Here is a tiny trained network, its code and every weight. The questions are about switching its units off for an input and a class, where a switched-off unit gives its printed mean instead of its output.

import numpy as np


def w(rows, s, z=0):
    codes = np.array(rows[::2]) - 128.0
    scale = np.full(codes.shape[1], s)
    scale[-1] = z or s
    return codes * scale


def norm(h):
    return h / np.sqrt((h * h).mean(-1, keepdims=True) + 1e-5)


def f(y):
    return y / 2 * (1 + np.tanh(0.7978845608 * (y + 0.044715 * y**3)))


def log_softmax(a):
    a = a - a.max(-1, keepdims=True)
    return a - np.log(np.exp(a).sum(-1, keepdims=True))


def net(x, mask):
    res = np.array(x, float).reshape(1, 6) / 4 @ E
    u = 0
    for l in range(2):
        y = f(norm(res) @ A[l][:, :-1].T + A[l][:, -1])
        res = res + np.where(mask[u : u + 3], y, B[l][:, -1]) @ B[l][:, :-1]
        u += 3
    return log_softmax(norm(res)[-1] @ U[:, :-1].T + U[:, -1])


A, B = {}, {}
E = w([
[108,127,141,115,141,118,121,155,141],'x0',
[95,153,149,164,163,143,127,85,152],'x1',
[126,126,140,153,78,1,221,116,149],'x2',
[195,130,202,87,196,122,173,110,55],'x3',
[104,138,124,116,126,118,121,128,111],'x4',
[127,157,135,119,101,138,133,112,118],'x5',
],0.0083)
A[0] = w([
[197,74,99,89,56,94,118,254,48,2],'0.n1',
[182,131,180,99,212,111,130,101,63,17],'0.n2',
[63,198,170,240,224,114,123,52,135,25],'0.n3',
],0.0063,0.004)
B[0] = w([
[130,67,170,92,70,194,204,79,155,220],'0.n1',
[86,178,63,180,130,127,164,169,167,251],'0.n2',
[167,36,146,6,29,165,208,116,136,218],'0.n3',
],0.011,0.0027)
A[1] = w([
[125,116,193,165,107,43,173,81,135,8],'1.n1',
[159,130,163,143,100,2,143,115,118,4],'1.n2',
[189,171,201,119,193,91,197,131,62,23],'1.n3',
],0.008,0.0029)
B[1] = w([
[183,134,115,76,188,162,34,159,102,253],'1.n1',
[196,175,189,142,160,194,38,162,91,241],'1.n2',
[11,103,45,182,80,92,146,94,184,226],'1.n3',
],0.012,0.0039)
U = w([
[207,191,175,134,231,178,31,173,74,245],'0',
[52,172,2,228,107,63,169,150,200,118],'1',
[170,48,187,29,69,170,224,104,156,2],'2',
],0.0087,0.0029)

Each question gives the input, the list of numbers given to net, and the class t.
The units are the neurons (one row each of A and B). Each row of codes is followed by its name. A weight is (code - 128) times the scale printed after its matrix; where a second scale follows, it is the last column's (A, B and U).
mask holds one flag per neuron, layer by layer. A switched-off neuron (its flag False) gives its mean, the last column of its row in B, instead of its output. The means were averaged over made-up inputs and are rounded, as every weight is.
A unit's drop is (log p(t) with every unit on - log p(t) with that unit switched off) / (log p(t) with every unit on - log p(t) with every unit switched off).
The circuit of an input: a set's keep is (log p(t) with only the set's units on - log p(t) with every unit switched off) / (log p(t) with every unit on - log p(t) with every unit switched off). Starting from all 6 units, units are removed one at a time, each time the one whose removal leaves the highest keep (on an exact tie, the one counted first), for as long as the keep stays at least 0.8.
circuit, biggest first: the units of the circuit, biggest drop first
k most important neurons: the k neurons with the biggest drops, biggest first
k most important neurons of layer l: the k neurons of layer l with the biggest drops, biggest first
drop when u is switched off: that unit's drop, to one decimal
input [-2,6,7,6,-5,7], class 0: 2 most important neurons => [1.n2, 1.n1]
input [1,-8,8,-8,-7,2], class 0: 3 most important neurons => [1.n2, 1.n3, 0.n2]
input [1,-5,-3,-1,1,-7], class 2: circuit, biggest first => [0.n1]
input [0,8,7,2,-2,-6], class 2: 2 most important neurons of layer 0 => [0.n3, 0.n2]
input [-6,8,-7,-4,-1,8], class 2: 2 most important neurons of layer 0 => [0.n3, 0.n2]
input [-8,7,-3,8,7,0], class 1: 2 most important neurons => [1.n3, 0.n2]
input [-7,-5,6,1,-8,0], class 0: 3 most important neurons => [1.n2, 0.n3, 1.n1]
input [7,8,-7,-1,2,-7], class 2: 3 most important neurons => [0.n3, 1.n2, 1.n1]
input [-3,-4,4,-1,-3,-5], class 0: 2 most important neurons => [0.n3, 1.n1]
input [-4,7,2,6,3,2], class 2: drop when 0.n3 is switched off => 4.5
input [6,4,0,-2,-1,-8], class 2: drop when 1.n3 is switched off => 0.1
input [-6,4,-3,-3,-4,0], class 2: drop when 1.n1 is switched off => 0.2
input [-4,3,-2,-2,4,-8], class 2: drop when 0.n3 is switched off => 0.5
input [5,-3,8,8,6,2], class 0: most important neuron => [1.n2]
